Below are the code and all the weights of a small trained network. Each question names an input and a target symbol and asks about switching units off, where a switched-off unit gives its printed mean instead of its output.

import numpy as np


def w(rows, s, z=0):
    codes = np.array(rows[::2]) - 128.0
    scale = np.full(codes.shape[1], s)
    scale[-1] = z or s
    return codes * scale


def norm(h):
    return h / np.sqrt((h * h).mean(-1, keepdims=True) + 1e-5)


def f(y):
    return np.maximum(y, 0)


def softmax(a):
    e = np.exp(a - a.max(-1, keepdims=True))
    return e / e.sum(-1, keepdims=True)


def log_softmax(a):
    a = a - a.max(-1, keepdims=True)
    return a - np.log(np.exp(a).sum(-1, keepdims=True))


def net(x, mask):
    ids = ['αβεζθλ'.index(c) for c in x.split()]
    T = len(ids)
    res = E[ids] + P[:T]
    r = norm(res)
    for j in range(2):
        rows = slice(3 * j, 3 * j + 3)
        q, k, v = (r @ M[0][rows].T for M in (Q, K, V))
        z = softmax(np.where(np.tri(T) > 0, q @ k.T / 3**0.5, -1e9)) @ v
        o = O[0][rows]
        res = res + np.where(mask[j], z, o[:, -1]) @ o[:, :-1]
    y = f(norm(res) @ A[0][:, :-1].T + A[0][:, -1])
    res = res + np.where(mask[2:26], y, B[0][:, -1]) @ B[0][:, :-1]
    return log_softmax(norm(res)[-1] @ U[:, :-1].T + U[:, -1])


Q, K, V, O, A, B = {}, {}, {}, {}, {}, {}
E = w([
[252,175,180,129],'α',
[151,208,180,66],'β',
[62,77,180,155],'ε',
[183,214,96,34],'ζ',
[157,136,149,143],'θ',
[186,176,120,127],'λ',
],0.014)
P = w([
[254,50,51,98],'0',
[75,194,206,76],'1',
[120,120,95,184],'2',
[239,81,244,42],'3',
[98,250,246,163],'4',
[121,87,85,240],'5',
[249,114,210,35],'6',
[93,238,247,150],'7',
[122,71,79,228],'8',
],0.0081)
Q[0] = w([
[8,133,35,115],'h0',
[105,158,22,162],'h0',
[138,74,130,106],'h0',
[102,87,141,236],'h1',
[205,64,166,100],'h1',
[100,145,196,71],'h1',
],0.012)
K[0] = w([
[59,153,165,130],'h0',
[119,205,108,144],'h0',
[186,128,111,121],'h0',
[84,102,124,157],'h1',
[141,7,103,147],'h1',
[211,120,89,85],'h1',
],0.017)
V[0] = w([
[129,235,133,177],'h0',
[91,149,13,238],'h0',
[195,105,82,164],'h0',
[69,140,254,153],'h1',
[26,55,189,90],'h1',
[134,118,55,59],'h1',
],0.0076)
O[0] = w([
[149,52,46,82,81],'h0',
[170,189,164,198,1],'h0',
[127,68,114,254,191],'h0',
[120,54,76,38,96],'h1',
[94,172,101,26,45],'h1',
[187,111,132,143,137],'h1',
],0.0079,0.0046)
A[0] = w([
[79,84,158,175,197],'n0',
[145,176,36,209,74],'n1',
[73,111,119,132,129],'n2',
[125,116,167,132,123],'n3',
[83,99,158,168,176],'n4',
[189,44,131,149,113],'n5',
[185,97,122,151,171],'n6',
[184,133,103,102,187],'n7',
[2,77,20,103,96],'n8',
[119,188,77,70,124],'n9',
[158,173,121,37,145],'n10',
[153,88,127,88,204],'n11',
[61,26,194,54,122],'n12',
[233,107,98,122,101],'n13',
[135,13,86,64,213],'n14',
[231,124,85,70,231],'n15',
[41,205,87,243,2],'n16',
[151,10,211,50,108],'n17',
[62,248,139,170,160],'n18',
[218,103,85,109,79],'n19',
[142,190,34,128,170],'n20',
[254,63,68,84,116],'n21',
[148,168,163,178,163],'n22',
[62,186,152,93,132],'n23',
],0.01,0.0043)
B[0] = w([
[141,155,205,138,220],'n0',
[151,194,175,13,160],'n1',
[115,225,145,69,158],'n2',
[108,101,127,87,173],'n3',
[140,150,214,147,206],'n4',
[177,148,92,125,189],'n5',
[81,63,87,155,205],'n6',
[87,153,127,157,198],'n7',
[104,196,74,135,198],'n8',
[108,57,158,202,167],'n9',
[124,122,157,183,194],'n10',
[115,108,62,163,191],'n11',
[173,168,134,123,227],'n12',
[139,153,86,98,210],'n13',
[44,126,2,155,220],'n14',
[93,185,130,159,253],'n15',
[93,57,112,48,151],'n16',
[168,142,41,77,213],'n17',
[139,32,78,102,214],'n18',
[126,150,169,51,189],'n19',
[174,112,99,134,171],'n20',
[106,70,138,124,231],'n21',
[84,36,81,91,244],'n22',
[179,153,80,199,185],'n23',
],0.0072,0.0062)
U = w([
[74,161,72,27,250],'α',
[192,137,119,35,13],'β',
[131,254,204,25,147],'ε',
[111,196,171,213,69],'ζ',
[103,135,164,174,66],'θ',
[117,54,105,112,207],'λ',
],0.0093,0.0026)

Each question gives the input, a string of symbols that net reads in full, and the target symbol t.
The units are the heads (3 rows each of Q, K, V and O) and the neurons (one row each of A and B). Each row of codes is followed by its name. A weight is (code - 128) times the scale printed after its matrix; where a second scale follows, it is the last column's (O, A, B and U).
mask holds one flag per unit, heads first, then neurons. A switched-off unit (its flag False) gives its mean, the last column of its rows in O or B, instead of its output. The means were averaged over made-up inputs and are rounded, as every weight is.
A unit's drop is (log p(t) with every unit on - log p(t) with that unit switched off) / (log p(t) with every unit on - log p(t) with every unit switched off).
The circuit of an input: a set's keep is (log p(t) with only the set's units on - log p(t) with every unit switched off) / (log p(t) with every unit on - log p(t) with every unit switched off). Starting from the 12 units with the biggest drops (on a tie, the unit counted first), units are removed one at a time, each time the one whose removal leaves the highest keep (on an exact tie, the one counted first), for as long as the keep stays at least 0.8.
units of the circuit, in order: the units of the circuit, biggest drop first
most important unit: the unit with the biggest drop
k most important neurons: the k neurons with the biggest drops, biggest first
heads that matter: for each layer, one digit per head in row order, 1 if its drop is at least 0.15 and else 0, layers parted by /
drop when u is switched off: that unit's drop, to one decimal
input ε ε ζ ζ β, target ζ: units of the circuit, in order => (h1)
input ε ε ε ε ζ θ θ, target ε: 2 most important neurons => (n14 n18)
input θ α ε ε, target ζ: heads that matter => 11
input ε β ε α, target ε: units of the circuit, in order => (h1 h0)
input θ ζ ε ζ, target ζ: units of the circuit, in order => (h1 h0)
input β β ε β θ β λ, target α: heads that matter => 10
input ζ ζ λ α ζ β ε, target β: heads that matter => 11
input β ε β ε β θ λ ε λ, target α: heads that matter => 01
input α ε ε, target α: heads that matter => 01
input ε λ α θ ε ζ β ζ, target ζ: 2 most important neurons => (n10 n17)
input α β β ζ ε β, target λ: heads that matter => 01
input α ε ε λ α ε ζ λ ε, target α: heads that matter => 01
input β ζ β β α β β, target α: heads that matter => 10
input ε ε ε λ, target ε: units of the circuit, in order => (h0 h1)
input ε ζ ζ θ λ, target λ: most important unit => n18
input ε λ α ζ, target ε: 3 most important neurons => (n14 n15 n18)
input β λ λ ε θ ε ε ε, target ε: heads that matter => 10
input ε β α θ, target ε: 2 most important neurons => (n18 n14)
input α ε α θ ζ ε α, target λ: heads that matter => 11
input β ζ θ ε ζ α, target α: heads that matter => 01
input ε ζ α β α β λ, target ε: 3 most important neurons => (n14 n18 n15)
input ε ζ ε ε β ε ζ θ, target λ: 2 most important neurons => (n18 n22)
input θ ε β ε α θ λ, target ζ: heads that matter => 11
input ε β ζ ε α β α, target ε: most important unit => h1
input α β θ ζ β α α, target λ: drop when n22 is switched off => 0.1
input θ θ ε λ α α β, target ζ: drop when h1 is switched off => 0.7
input ζ λ ζ ε ε ε ε α α, target α: drop when h1 is switched off => 1.0
input β ζ θ ε λ, target λ: drop when h0 is switched off => 0.0
